(in the rows, 128 means zero)
Facts:
γ(bavopi, a); γ(bistum, a); γ(bolor, c)
γ(bridur, d); γ(brople, b); γ(bruplu, c)
γ(datrin, a); γ(dazen, c); γ(dazus, a)
γ(dokli, e); γ(dreni, d); γ(dreskun, b)
γ(drinuk, f); γ(driplu, b); γ(fekis, b)
γ(fizer, f); γ(folel, a); γ(garon, c)
γ(geva, c); γ(giplol, d); γ(gitral, c)
γ(givi, a); γ(gozogol, e); γ(greplo, a)
γ(kagra, d); γ(keklel, c); γ(keplol, b)
γ(klives, e); γ(kloker, d); γ(kudil, a)
γ(leki, f); γ(lifli, c); γ(lorul, a)
γ(lotorur, e); γ(lufin, b); γ(miplik, b)
γ(muflak, a); γ(mutus, d); γ(nabon, c)
γ(nuflam, f); γ(pastavik, f); γ(patil, f)
γ(plabi, f); γ(plope, b); γ(plugros, b)
γ(plumasko, f); γ(plutrigro, e); γ(pusker, b)
γ(roval, b); γ(sanur, b); γ(segrisu, d)
γ(skatin, f); γ(skeske, c); γ(skikle, d)
γ(skolo, a); γ(skovas, e); γ(skunik, d)
γ(skupon, f); γ(stavofen, b); γ(stegetor, f)
γ(stenugron, a); γ(stesar, a); γ(suflodrak, a)
γ(teligra, b); γ(tevi, f); γ(tragil, f)
γ(treplo, c); γ(troduzos, b); γ(trufluk, c)
γ(tuvul, d); γ(vani, e); γ(vedu, d)
γ(vegobok, d); γ(vibronu, e); γ(viskur, e)
γ(vite, a); γ(vomel, e); γ(zeskir, a)
γ(zinostok, c); γ(zitras, a); γ(zofi, c)
ψ(bavopi, vikigrem); ψ(bistum, rarak); ψ(bitrin, stenu)
ψ(bolor, rinibrin); ψ(bridur, flagasun); ψ(brople, lubrotri)
ψ(bruplu, lubrotri); ψ(datrin, plega); ψ(dazen, bitrin)
ψ(dazus, kliker); ψ(dobres, lubrotri); ψ(dokli, vikigrem)
ψ(dreni, gutol); ψ(dreskun, vikigrem); ψ(drinuk, luplal)
ψ(driplu, rarak); ψ(fekis, kliker); ψ(fizer, pladum)
ψ(flagasun, lubrotri); ψ(folel, gutol); ψ(garon, plega)
ψ(geva, vikigrem); ψ(ginen, fustin); ψ(giplol, sketrom)
ψ(gitral, rarak); ψ(givi, zimin); ψ(gozogol, ginen)
ψ(greplo, flazon); ψ(grestu, fustin); ψ(gutol, fustin)
ψ(kagra, grestu); ψ(keklel, sketrom); ψ(keplol, vakluk)
ψ(kliker, vakluk); ψ(klives, kliker); ψ(kloker, kliker)
ψ(kudil, lubrotri); ψ(leki, tusus); ψ(lifli, luplal)
ψ(lorul, viga); ψ(lotorur, gutol); ψ(lufin, sketrom)
ψ(luplal, vakluk); ψ(miplik, rinibrin); ψ(muflak, vakluk)
ψ(mutus, zimin); ψ(nabon, viga); ψ(nuflam, grestu)
ψ(pastavik, fustin); ψ(patil, kliker); ψ(plabi, sketrom)
ψ(pladum, flazon); ψ(plega, flazon); ψ(plope, gutol)
ψ(plugros, dobres); ψ(plumasko, gutol); ψ(plutrigro, dobres)
ψ(pusker, grestu); ψ(rarak, lubrotri); ψ(rinibrin, vakluk)
ψ(roval, fustin); ψ(sanur, stenu); ψ(segrisu, vikigrem)
ψ(skatin, rinibrin); ψ(skeske, pladum); ψ(sketrom, fustin)
ψ(skikle, lubrotri); ψ(skolo, sketrom); ψ(skovas, rarak)
ψ(skunik, flazon); ψ(skupon, bitrin); ψ(stavofen, ginen)
ψ(stegetor, rarak); ψ(stenugron, grestu); ψ(stesar, luplal)
ψ(suflodrak, dobres); ψ(teligra, pladum); ψ(tevi, vikigrem)
ψ(tragil, zimin); ψ(treplo, flazon); ψ(troduzos, luplal)
ψ(trufluk, zimin); ψ(tusus, vakluk); ψ(tuvul, rarak)
ψ(vani, sketrom); ψ(vedu, bitrin); ψ(vegobok, tusus)
ψ(vibronu, pladum); ψ(viga, fustin); ψ(vikigrem, lubrotri)
ψ(viskur, zimin); ψ(vite, fustin); ψ(vomel, bitrin)
ψ(zeskir, bitrin); ψ(zimin, flazon); ψ(zinostok, gutol)
ψ(zitras, pladum); ψ(zofi, kliker)

Known rows:
[180 114 133 127 131  81 183 118 164 166  83 145 108 112 118 169 188 112
 159 137  85 136 140 147 127  63 106]: bolor
[161 129 133 150 108 156 113 131 128 159 116 134  75 138 110 109 173 192
  93 182 160 114 169 132 113 111 115]: kudil
[163 128 131 149 110 160 115 129 129 158 114 134  75 139 109 109 175 194
  94 183 160 114 169 133 112 110 116]: suflodrak
[179 113 125 127 127  76 183 123 162 165  87 148 102 112 123 168 188 103
 154 137  80 132 138 143 132  65 104]: zofi
[127 108 136 116 115 139 138 121 163 154 116 135 128  89  98 138 178 132
  93 138 108 166 152 147 143 140 138]: tusus
[166 112 103  80 162 121  87 105 147  71 110 152 109 159  70 119 167 136
 111 164 139 166 119 162 122 125 115]: bridur
[174 119 107  70 174 110  85  97 144  71 113 152 101 163  74 116 171 118
 108 175 137 151 140 180 123 129 120]: tuvul
[166 133 132 115 149 163 127  96 162 125  87 124 115  96  93 116 181 130
 106 154 121 125 171 177 111 137 156]: rarak
[193 134 135 132 112  40 165 111 170 156  58 113 128 139  97 134 175 121
 151 121  86 114 127 157 105  33 123]: zinostok
[137 134 144 103 189 158 159  89 193 104  93 125  60  76  52 120 144 132
  79 156 145  99 143  81 127 121 157]: plutrigro
[111 155 153 153 121 131 126 130 131 128 134 120  71 136  87 149 189 100
 103 161  27 178 147 163 149 155 155]: miplik
[180 145 146 131 138  84 158  97 169 157  62 158 116 111 121 152 158 134
 182 133  75 123 136 145  92  43 110]: treplo
[116 149 112 120 100 154 122  94 150 102 127 125 159 123 150  98 110 125
 152 121  80 133 182 103 107 116  95]: tragil
[127 176 161 157 105 115  98 129 128 115 122  95  83 145  67 137 179 116
 113 143  33 154 140 172 133 129 172]: roval
[140 139 104 119  68 151 107 123 134  88 159  84 157 127 118 122 138 119
 152  94  95 110 181 118 144 116 113]: plabi
[151 134 150 143  57 124  85 152 118 164 152 123  89 139  96 135 164 200
 102 150 149 110 166 131 142  92 126]: skolo
[189 148 148 126 147  78 158 135 140 174  33 146 122 116  82 144 181 121
 192 105  86 106 144 148  98  90 100]: dazen
[133 115 143 142  84 129 121 145 126 184 141 144  84 139 117 126 172 180
  78 179 147 138 171 120 142 117 106]: muflak

Rows:
No name comes twice in this set of rows, the named rows included.
[132 177 162 155  95 128  85 138 121 107 140  97  76 136  65 156 181 119
 129 134  30 145 143 173 146 128 177] : lufin
[134 125 122  75 145  89  71 102 150  89 118 174 122 156  82 121 138 145
 119 157 118 180 116 150 119 110 110] : skunik
[112 155 148 153 119 125 124 136 130 126 138 123  64 133  94 148 191  91
  98 165  22 175 142 159 154 152 154] : fekis
[144 168 129 172 143 177 115 126 134  91 100 106  57 130  82 127 187 123
 125 163  42 156 121 158 112 141 162] : dreskun
[211 126 107 147 154 128 173 112 169 127  49 131  95 109 111 146 187 134
 181 133  98 113 116 142  91  53 112] : geva
[131 110 142 142  83 127 125 146 127 187 146 146  83 138 120 129 174 179
  76 179 146 142 171 119 146 117 105] : stesar
[143 128 126  72 155  84  72 141 123 108  90 163 131 159  44 114 162 130
 130 128 128 162 123 153 126 158  99] : vedu
[200 137 140 129 105  80 143 125 155 143  90 122 115 113  95 175 179 130
 183 107  86 102 136 157 123  39 127] : keklel
[134  92 103  72 136  82  95 127 145  98 144 165 108 156  85 137 168 113
  93 160 121 190 117 148 161 133 103] : kloker
[170 134 140 139 118 149 112 120 125 158 118 135  69 144 112 108 177 178
  88 193 159 101 189 149 114 114 121] : bistum
[197 134 141 131 113  66 157 114 162 154  73 120 123 126  95 156 177 128
 168 113  89 114 135 157 112  39 123] : nabon
[108 191 169 156 131 131  98 107 135 120 113 138  77 130  96 132 153 125
 129 163  15 167 143 160 110 129 159] : teligra
[163 123 116 162 107 175 114 140 129 148 111 131  72 132 112 105 171 204
 100 180 161 121 147 116 107 105 112] : bavopi
[158 140  93 116 129 178 136  93 140  81 122  96 137 133 135  95 150  98
 139 138 106 101 203 134 114 136 106] : stegetor
[134 135  99 122  75 114 130 111 148 101 123  74 171 151 121  80 132 107
 119 109  95 123 171 117 125 108 107] : plumasko

Now the same things, written a new way:
Known rows:
[120 141 131 102 146 134 136 124 132 111 151 100 129 107 131 112 120 131
 167 122  32 140 128  86 137 158 129 132 121  88 133 103 158 139 110 132
 152 154 156 108 122]: stavofen
[106  68 110 144 149 132 123 145  61 132 111 112 126 141 146  78 130 127
 119 147 126 121 116 121 125 142 127 107 135 161 143 129  95 142 107 151
 105 145 151 135 132]: vite
[125 108 107 144 179 140  89 103 114  98 123 105 112 101 119 141 130 179
 110 100 161  98  76 136 123 110 140 163 160 144 130 121 175 126  99 148
 143 150 129 115 114]: gitral
[114  84 119 154 109 114 134 141  75 143 104 104 138 143 150 101 153 129
 108 143 125 119 126 123 134 130 131 119 138 168 152 139 112 110 103 174
 102 163 158 161 123]: datrin
[114 151 128 113 144 135 139 117 147  97 138 100 130 111 132 139 127 147
 145  95  47 112 128  76 134 157 126 147 129 104 126 103 151 115 113 133
 166 181 157 119 116]: brople
[131 160 121  95 140 135 122 152  55 128 125 147 143 141  86  92  98 130
 121 113 171 153 113 118 105 149 138 119 130 175 112 119 174 163  94  52
 133 107 136 135 108]: lotorur
[108 106  80 135 131 112  97 126 163  89 118  98 117 136 131 174  74 140
  86 100  98 141 151  79 122 130 120 131 138 190 128 126 134 200 124 115
 117 151 151 135 116]: segrisu
[114 145 120 123 164 132 113 140 104 113 136 102 125 132 127 113 105 124
 116 127 124 140 117 117 123 131 134 123 136 118 149 129 133 136 119 121
 120 117 125 124 126]: fustin
[131 204 125  75  91 132 154 160  79 110 111 144 149 133 115 117 100 137
 130  99 151 112 112 135 126 122 138 128 168 209  75 143 169 148  97  58
 104 111 132 145 107]: klives
[119 185 124 121 120 136 124 145 128 113 127 102 118 120 137 125 104 132
 112 111 121 105 124 127 147 120 126 120 152 141 122 148 140 116 124 106
 122 126 116 136 123]: tusus
[118 119  81 134 142 112 101 140 131 108 129  88 114 129 131 132  62 136
 122 121  72 172 145  98 136 128 124 121 134 180 157 129 157 218 121 131
 112 117 157 119 117]: kagra
[118 178 117 101 115 144 138 138  57  93 140 107 111 131  95 146 110 125
 105 122  72 133  80 102 139 106  91 151 110 146 151 135  89 120 105 145
 127 113 115 152 114]: skupon
[122 144 136  92 189 130 126 133  71  74 142 106 133 142 110 109 143 119
 128 149 112 146  90 110 136 107 104 143 102  98 132 127 124 172 128 139
 110  88 128 137 124]: plabi
[137  89 114 125 154 142  75 113 114 132 141 125 100  95 112 120 119 141
 124 132 150 138  83 128 120 122 146 129 144 132 114 120 172 145  89 136
 127 118 113 106 124]: zinostok
[114  83 118 154 110 116 136 142  77 142 105 107 136 142 151  99 151 129
 108 142 124 117 125 123 133 130 130 119 139 171 151 138 106 112 104 170
 102 161 155 158 123]: greplo
[106  66 110 145 155 132 121 145  60 132 112 110 124 141 146  76 131 127
 120 149 126 124 116 121 124 143 127 106 134 157 144 129  97 146 106 152
 106 143 151 133 133]: lorul
[137 166 149 105 134 113 131 132  94  99 133 105 133 144 110 135 167 118
 104 135 117 147 104 103 149 100 110 152 106 120 135 132 139 123 119 166
 120 108 127 173 108]: fizer
[110 151 116 133 170 134 115 131 118  96 124 102 125 136 127 137 113 140
  92 102 144 113 118 110 120 132 129 139 142 128 143 125 127 117 122 118
 136 145 125 135 119]: dobres

Rows:
No name comes twice in this set of rows, the named rows included.
[126 186 137  84  95 137 157 138 155 104 138 106 121  99 156 136 120 135
 169 102  25 107 128  91 154 142 132 133 160 133  84 119 155 117 107 144
 136 156 146 119 118] : fekis
[122 167  87 134  91 114 114 146 161 109 118  89 105 118 144 148  63 146
 115 101  63 135 151 107 160 115 116 119 153 208 127 150 163 195 126 118
 116 125 149 133 113] : vegobok
[119 181 113 113 165 132 136 141  52  95 107 128 155 146  94 112 109 168
 107  79 179 115 104 126 109 138 132 153 144 187 131 119 175 144 104  68
 152 137 151 142  98] : skovas
[111 114  81 129 149 106 111 137 128  95 129  81 128 131 138 131  67 137
 133 131  61 170 142 106 132 119 125 129 137 170 160 133 158 229 125 133
  96 116 165 114 121] : giplol
[119 138 136  97 171 135 111 122 107  68 131 124 122 148 103 151 153 121
  83 119 145 119  98  82 125 117  99 146 104 117 100 119 101 146 126 120
 131 123 116 159 119] : tevi
[114 189 100  99  77 139 156 151  39 125 122 136 149 131  81 128  70 140
 117 102 111 128  98 130 109 131 123 139 139 207 146 139 139 129  85  48
 124 134 138 142 105] : vomel
[118 155 118  91 150 126 142 145  52 104 122 133 171 142  96  91 105 135
 141 129 146 142 108 137 106 131 137 133 128 158 127 130 175 179 108  45
 106 110 151 126 115] : vani
[117 170 117 106 144 131 134 137  72 100 111 139 157 145  92 121 111 152
 104  92 177 115 111 118 104 140 131 142 136 183 116 124 165 147 104  44
 137 140 145 145 104] : plutrigro
[127 136  93 144  93  90 116 136 149 121 120  80 129 132 136 158  88 137
 108 116  73 169 155  99 145 114 130 138 139 192 165 140 172 178 117 159
 109 136 164 150 105] : mutus
[115 167 120 109  99 140 151 126 129 115 146  96 125 100 128 140 105 139
 156 105   6 123 121  87 142 151 122 143 129 118 145 114 139 104 101 134
 155 173 154 119 117] : sanur
[106 170 100 127 106 142 135 143  87 120 135  98 118 123 116 143  74 129
 106 112  78 125 106 119 125 124 122 135 143 151 172 139 104 101 101 124
 123 139 119 131 121] : bitrin
[122 185 124 103 119 136 134 151 125 105 125 107 117 125 150 133 106 128
 117 109 119 110 119 124 139 115 136 124 172 155 103 144 132 120 113 132
 104 120 110 135 123] : kliker
[135 194 142  76 129 136 137 148  99  78 130 118 110 134 129 133 141 123
 117 119 114 117  94 107 155  97 106 138 140 149  78 138 119 142 118 156
 108  91 108 155 116] : patil
[109 140 117 117 178 128 121 136  98 100 136  96 139 134 132 108 106 125
 129 138 112 139 114 125 121 124 134 129 135 108 154 133 135 151 125 117
 106 117 131 117 129] : sketrom

Now the same things, written a new way:
Known rows:
[148  96 158 109 141 121  84 140 108 129  93 138 159 147 121 127 102 101
 131 117 150 134 145  78 134 144  87 126 106  75  93]: mutus
[145 178  87  85 136 137 167 185 175 146 121 125 133 132 149  75 126 181
  65 148 103 164 196 134  94 171 145 147  77  75 118]: pastavik
[141 128 146 109 171  88 103 107 143 130 111 101 105  83 141 177 169 159
 152 111 142  23 105 120 173 129 158  69 142 161 163]: dokli
[104 100 192 160 116 125  71 142 101 110  93  96  81 163 113 122 130 130
 168  75 136 107 123 131 142 125 197  96 136 121 104]: geva
[105  90 134 102 106 151 117 101 103 121 100 168 148 101 138 130 105 115
 119 100 136 191 127  46 136 147  80 134  73 115 121]: skunik
[121 180 108  71 123 130 173 185 169 172 149 155 133 117 156 138 137 145
  73 141  81 223 153  84  71 139  91 146  41 113 111]: leki
[113 107 107 152 114 159  86 160  90 174  86 162 147 102 139  99 176  40
 131 104  88 101  95 159 108 141 122 158 152 118 147]: bitrin
[160 132 103  90 149 122 105 144  74 154  99 158 171  23 154 164 144 140
 134 129 152  12  85 128 150 130 121  80 142 142 175]: vomel
[118 144 149 138 142 134  98 102 138 133 103 108 125 134 151  97 139  83
 168 108  81 154 119 109 124 158 157 118 166 144 161]: lubrotri
[156 161 112 104 108 132 152 208 145 186 116 140 131 116 155 114 191 115
  67 142  91 141 171 139  48 151 126 153  63  62 109]: skupon
[112  89 144 142 114 148  95 167  71 100  83 117 105 155  99  96  88 152
 140  92 148 125 106 122 153 121 135  83 152 112  95]: keklel
[141  98 172 193 133 135 186  70 140 114 148 109 130 169 132 170 124  84
 153 158 119  83 148 136 135 119 166 165 136 152 134]: bavopi
[ 92 120 148 136 113 141  69 168  79 116 113 144 120 138 103 133  76 142
 163  88 147 140 103 121 143  98 156 108 118 131 107]: lifli
[157 184 140  95 127 117 162 172 177 160 126 106 117 137 162 115 167 142
  93 144  84 175 185 104  56 162 152 123  74  80 118]: stegetor
[128 116  92  84 175 109 119  99 137 114 104 132 127  70 135 151 134 195
 123  98 157  34  99 127 224 153 157 120 121 157 167]: gozogol
[104 147  99 132 152 128  75 154 144 144 128 142 139 150 112 123 109  91
 163 115  97 160  99 126 136 108 118 151 143 142 143]: tusus
[119 127 163 136 124 143 115 148 120 129  92 117 119 134 142 121 112 126
 146 112 108 130 151  92 118 140 163 101 109 118 131]: tuvul
[117 146 152 137 142 134  98 100 137 133 104 106 125 133 149  99 136  83
 168 110  78 153 119 107 123 157 161 115 165 147 162]: rarak

Rows:
No name comes twice in this set of rows, the named rows included.
[104 122 111 112 170  85  94 139 165 137 137 126  90  95 115 205 164 167
 145 105 149  38  89 131 190  86 132 101 108 179 154] : klives
[144 105 139 175 118 172 182 106  82 144 141 168 197 110 149 154  94  69
 128 172 128  56 141 163 124 126 141 189 138 139 139] : zeskir

